Group and class of each row
[  9 -27   3   8  37  15   3  -6 -28  -1 -32  14  -2  -8  32  10 -16 -10
   4  12  28  12  -3  37   0 -10  11   8  21  -7 -44 -36] -> Gn.qp
[-12   4  -3  18  22  20  23   4 -42 -12   5 -13  34  36   6  16  19 -11
  -9   6 -11  16  14  10  15  -6  21  24 -10  29 -22  -3] -> qt.ls
[ 10  14   2   1  19  26  -5   4 -11 -20  -5  -5  37  37 -18  14  20  -8
  -7   2 -15   2  23  15  25  -8   6  16 -28  32 -14  -7] -> qt.ls
[ 20 -31 -11   3  28  -2   3  12 -12 -11 -21   7 -14  -2  18   9   3  -1
 -11  28  16  -5  -6  28 -22   2   5   6  10 -23 -10 -11] -> Gn.zs
[  8 -11   9  24  26  34   1  -9 -36 -31 -17  18  28  17  -1  11   6 -23
   1   7  19  17   6  48  34  -2   5  12 -11  36 -49  -8] -> qt.lf
[ 30 -63 -12  21  34   5  12   3 -35 -17 -26  24 -11   6  29  14   5  -2
  -7  31  17   8  -1  29  -9   2   8   1   9 -16 -21  -8] -> Gn.zs
[ 49 -52  -7  21  34  12   6  -1 -16 -18 -37  29 -11   6  25   5 -12 -14
  16   6  16  10   9  33   1  -8   5  -5   1 -12 -24 -18] -> Gn.qp
[ 46 -75  -2  24  11  35  -3 -11 -15 -33 -36   8  -1   3  35  10  -4 -16
   3   7   4   4   3  39   9 -13   9   0  -7 -14 -35 -31] -> Gn.bq
[ 82 -60 -15  32  45   7   5   8 -40   5 -24   2   3  31  54  26  17   4
 -17  26 -43   1  19   2 -17  -9  18  16   4 -34 -12 -26] -> Gn.zs
[-16  -1   1  11  13  20   8   2 -26 -24  14 -22  24   8   1  -6  19 -12
  -9  27 -11   4  -3  24   9   3  -7  20   4  11 -25  14] -> qt.Ld
[  0 -11   4  15  23  27  -1   0 -15 -32  -8  15  26  22 -14  16  12 -24
  -4   3  14   5   7  39  24  -2   1  15 -26  29 -39 -14] -> qt.ls
[ 17 -63 -11  25  29  15   9  -3 -49 -14 -33  22   6   7  48  24  -6 -13
  -8  27  26  15   9  41  -3  -1  15  18   5 -27 -60 -26] -> Gn.zs
[ 41 -65  -5  29  33   8  10  -5 -37   0 -33  42 -16  13  33  24 -12  -6
 -16  20   7  10   4  33   0  -3   0   5  -8 -23 -39 -19] -> Gn.zs
[-34  18  11 -10  46  18   0  15 -56  11  22 -18  22  -2  14  -1  21 -13
 -17  28  21   8  -8  41   3  -5  18  37  39  23 -46   3] -> qt.ls
[ 37 -40 -14  19  14  12   4  -3  -7 -15 -24  -1   0  10  32  -1  -8   9
 -12  14 -22   9  17   2 -16  -2   1  -8 -16 -25 -14 -22] -> Gn.bq
[ 57 -42  -8  27  44  11   8   6 -31 -15 -35   8 -11  27  35   6  -3 -21
  -1  10 -16   7  19  14  -6  -9  20   5  19 -19 -17 -16] -> Gn.qp
[ 63 -47 -11  33  39   9  19   0 -37  -2 -24  22   1  27  30  12  -2  -4
  -9   4 -36   4  27  -2  -9  -6  12   6 -13 -23 -23 -17] -> Gn.qp
[ 45 -35  -7  25  22  10  13   5 -15  -4 -30   0   2  11  43   5   1  -4
  -2   5 -20   4   8   1  -4 -13   7  11   1 -16 -21 -25] -> Gn.qp
[ 34 -58 -13  19  12   3   7  -7 -14 -19 -35  30  -8   5  19  15  -7  -6
  -5  23  26   4   5  34  -7   4   4 -19  -8 -22 -25 -21] -> Gn.zs
[  5 -32  -6  32  33  20   4  -4 -59 -17 -10   6  44  36  13  18  22 -13
  -4  -1  -6  20  34  22  23  -3  17  21 -26  20 -29 -24] -> qt.ls
[ 12 -48  -2   7  43  27   6 -11 -51 -14 -29  24 -11 -13  47  12   1 -24
  -5  41  36  10  -7  67   3  -7  20  16  27 -17 -74 -21] -> Gn.bq
[-22   5   2   5  13  18   0   3 -30 -24  -4 -17  27   8  -4   2  22 -22
  -6   3  -7   3  -1  15  14  -2  14  19  -9  26 -22   0] -> qt.ls
[ 35 -50 -11   8  19   6   8   2 -15  -8 -19   8  -5  12  36   7  -2   8
 -11   9   8   3   9  19 -12   0   8   3   0 -21 -17 -19] -> Gn.zs
[ -4   9   0   8  -2  19   6   2  -3 -28  18 -21  12  12 -13   2  23 -13
  -4  13 -19  -6 -11   8   9   5  -2   4 -14   7  -9   9] -> qt.Ld
[ 22  23  13  26  20  31   3   1 -30 -20  -8 -30  38  25  15   4  18 -19
  -3 -14 -52   3  18  -1  18 -18  14  22  -7  15 -26 -25] -> qt.lf
[ 39 -29   0   2  32   7   3  -1 -14   0 -33  37 -21   1  27   9 -14  -2
   3   5  22   9  13  29  -3 -11   3  -1   1  -9 -25 -22] -> Gn.qp
[  8  26   9   7   2  33  -5   5 -11 -55  -4  -2  33   9 -17  40   6 -22
  -4   8   3  -3   6  29  16   2   2   1 -17  22 -42  -3] -> qt.Ld
[ 23 -38  -7  34  62  24  13  14 -66  -8 -24 -22   4   0  73   1  13  -9
 -12  35  -9   8   5  40  -9 -16  28  27  38 -16 -60 -22] -> Gn.bq
[ 21  -3  -1  22  22  30   6 -10 -32  -1   5 -10  14  20  17   4  12 -18
  -8  -4 -41   7  15   6  19 -11   5  12  -3   6 -29  -8] -> qt.lf
